Below are the code and all the weights of a small trained network. Each question names an input and a class and asks about switching units off, where a switched-off unit gives its printed mean instead of its output.

import numpy as np


def w(rows, s, z=0):
    codes = np.array(rows[::2]) - 128.0
    scale = np.full(codes.shape[1], s)
    scale[-1] = z or s
    return codes * scale


def norm(h):
    return h / np.sqrt((h * h).mean(-1, keepdims=True) + 1e-5)


def f(y):
    return y / 2 * (1 + np.tanh(0.7978845608 * (y + 0.044715 * y**3)))


def log_softmax(a):
    a = a - a.max(-1, keepdims=True)
    return a - np.log(np.exp(a).sum(-1, keepdims=True))


def net(x, mask):
    res = np.array(x, float).reshape(1, 4) / 4 @ E
    u = 0
    for l in range(3):
        y = f(norm(res) @ A[l][:, :-1].T + A[l][:, -1])
        res = res + np.where(mask[u : u + 8], y, B[l][:, -1]) @ B[l][:, :-1]
        u += 8
    return log_softmax(norm(res)[-1] @ U[:, :-1].T + U[:, -1])


A, B = {}, {}
E = w([
[172,160,161,158,42,156,170,131,125,107,178],'x0',
[248,89,150,134,149,127,67,173,87,36,106],'x1',
[24,67,209,183,64,96,173,173,162,147,65],'x2',
[136,128,44,193,128,75,125,2,129,145,136],'x3',
],0.0096)
A[0] = w([
[102,175,80,146,87,102,224,130,160,123,157,1],'0.n1',
[120,112,167,131,78,111,229,193,135,54,138,66],'0.n2',
[119,25,84,70,180,102,81,189,135,90,69,116],'0.n3',
[139,80,175,144,90,81,117,135,135,89,46,140],'0.n4',
[130,142,77,104,158,230,97,116,68,92,254,118],'0.n5',
[188,114,168,203,83,136,151,104,147,170,152,148],'0.n6',
[200,146,173,72,51,112,184,203,88,96,103,114],'0.n7',
[207,104,165,127,190,132,100,166,102,80,162,201],'0.n8',
],0.0086,0.0053)
B[0] = w([
[86,142,111,119,48,86,212,174,141,160,126,163],'0.n1',
[101,158,188,89,167,168,184,145,124,120,128,202],'0.n2',
[121,251,242,85,146,142,149,174,69,104,92,213],'0.n3',
[136,108,90,109,140,108,78,183,56,115,118,199],'0.n4',
[181,115,103,80,153,135,100,94,216,212,187,236],'0.n5',
[105,113,104,154,125,142,157,160,107,100,184,183],'0.n6',
[101,56,216,115,104,172,90,147,188,43,169,223],'0.n7',
[174,97,46,153,128,162,111,112,133,156,159,254],'0.n8',
],0.011,0.0072)
A[1] = w([
[148,198,73,80,235,174,138,65,190,233,154,88],'1.n1',
[37,2,67,160,202,89,164,93,149,146,22,169],'1.n2',
[38,237,166,82,45,215,180,60,113,159,222,157],'1.n3',
[60,27,49,143,126,51,223,104,153,216,129,184],'1.n4',
[35,144,251,117,135,123,111,143,105,83,119,49],'1.n5',
[40,198,78,108,52,131,162,62,101,205,98,35],'1.n6',
[232,127,137,139,136,124,97,203,79,118,185,189],'1.n7',
[169,79,61,217,21,131,192,177,103,119,179,253],'1.n8',
],0.008,0.0022)
B[1] = w([
[234,231,153,70,165,104,126,88,84,199,69,254],'1.n1',
[191,191,172,45,150,127,13,176,69,172,127,178],'1.n2',
[144,53,133,153,185,38,173,117,134,201,123,237],'1.n3',
[161,119,68,140,203,101,49,62,139,210,166,226],'1.n4',
[145,148,194,123,176,165,179,136,123,225,66,218],'1.n5',
[126,35,61,157,181,66,159,63,137,106,217,199],'1.n6',
[151,134,77,125,33,99,65,2,136,137,170,207],'1.n7',
[23,123,140,214,58,173,200,184,126,102,129,197],'1.n8',
],0.0092,0.0094)
A[2] = w([
[157,148,50,55,164,143,127,145,68,36,142,18],'2.n1',
[7,138,151,107,202,84,53,166,49,147,57,215],'2.n2',
[52,70,176,121,79,100,130,175,117,154,127,88],'2.n3',
[126,165,52,109,216,90,140,85,157,194,213,241],'2.n4',
[161,135,98,45,157,108,35,51,33,221,109,146],'2.n5',
[107,190,176,137,203,110,143,168,115,128,28,175],'2.n6',
[139,182,90,221,57,101,128,161,57,93,113,3],'2.n7',
[168,136,185,149,47,189,159,148,174,1,176,80],'2.n8',
],0.009,0.0034)
B[2] = w([
[188,157,45,247,157,72,23,142,94,210,166,136],'2.n1',
[169,242,154,20,115,95,194,182,165,156,47,185],'2.n2',
[144,217,91,68,118,158,122,205,121,124,87,155],'2.n3',
[207,162,132,92,168,114,66,162,118,161,43,243],'2.n4',
[222,187,88,175,121,16,28,145,178,86,130,253],'2.n5',
[105,172,150,46,158,110,200,220,67,121,61,175],'2.n6',
[133,185,2,86,58,116,64,99,92,92,72,130],'2.n7',
[91,115,241,50,171,169,126,183,89,169,175,162],'2.n8',
],0.0091,0.016)
U = w([
[68,115,98,62,151,160,174,16,190,37,66,2],'0',
[67,100,79,95,157,185,147,65,207,38,40,2],'1',
[62,46,90,192,141,47,194,78,140,195,178,143],'2',
[51,153,96,90,154,173,156,28,240,34,78,2],'3',
[44,124,70,206,30,153,122,97,53,52,149,107],'4',
[136,28,220,86,78,228,92,144,143,96,234,156],'5',
[99,198,225,30,159,115,207,208,95,171,40,211],'6',
[254,177,63,78,160,67,23,87,144,190,123,182],'7',
],0.013,0.0085)

Each question gives the input, the list of numbers given to net, and the class t.
The units are the neurons (one row each of A and B). Each row of codes is followed by its name. A weight is (code - 128) times the scale printed after its matrix; where a second scale follows, it is the last column's (A, B and U).
mask holds one flag per neuron, layer by layer. A switched-off neuron (its flag False) gives its mean, the last column of its row in B, instead of its output. The means were averaged over made-up inputs and are rounded, as every weight is.
A unit's drop is (log p(t) with every unit on - log p(t) with that unit switched off) / (log p(t) with every unit on - log p(t) with every unit switched off).
The circuit of an input: a set's keep is (log p(t) with only the set's units on - log p(t) with every unit switched off) / (log p(t) with every unit on - log p(t) with every unit switched off). Starting from the 12 units with the biggest drops (on a tie, the unit counted first), units are removed one at a time, each time the one whose removal leaves the highest keep (on an exact tie, the one counted first), for as long as the keep stays at least 0.8.
circuit, biggest first: the units of the circuit, biggest drop first
unit that matters most: the unit with the biggest drop
top k neurons: the k neurons with the biggest drops, biggest first
top k neurons in layer l: the k neurons of layer l with the biggest drops, biggest first
drop when u is switched off: that unit's drop, to one decimal
input [1,4,0,5], class 4: unit that matters most : 1.n8
input [7,2,4,-1], class 6: top 3 neurons : [0.n2, 1.n5, 0.n5]
input [-1,8,4,-5], class 6: top 3 neurons in layer 0 : [0.n3, 0.n5, 0.n2]
input [8,-2,6,1], class 6: top 2 neurons in layer 0 : [0.n2, 0.n8]
input [4,-2,0,-6], class 6: top 2 neurons : [0.n2, 1.n5]
input [1,-8,1,-2], class 2: top 3 neurons in layer 1 : [1.n6, 1.n3, 1.n1]
input [2,8,4,-6], class 5: top 2 neurons : [0.n8, 1.n7]
input [-5,4,4,5], class 6: top 2 neurons : [0.n3, 0.n8]
input [-4,0,0,3], class 6: top 3 neurons in layer 0 : [0.n8, 0.n3, 0.n5]
input [-4,1,-1,-4], class 6: top 2 neurons : [0.n3, 0.n5]
input [0,7,-1,-5], class 5: top 2 neurons : [0.n7, 1.n1]
input [-2,5,4,-5], class 6: drop when 0.n3 is switched off : 0.3
input [2,1,-3,-8], class 5: drop when 0.n7 is switched off : 1.2
input [-7,7,2,-8], class 6: circuit, biggest first : [0.n3]
input [6,7,-6,-7], class 5: drop when 0.n7 is switched off : 0.8
input [0,4,-3,-6], class 5: drop when 0.n7 is switched off : 1.1
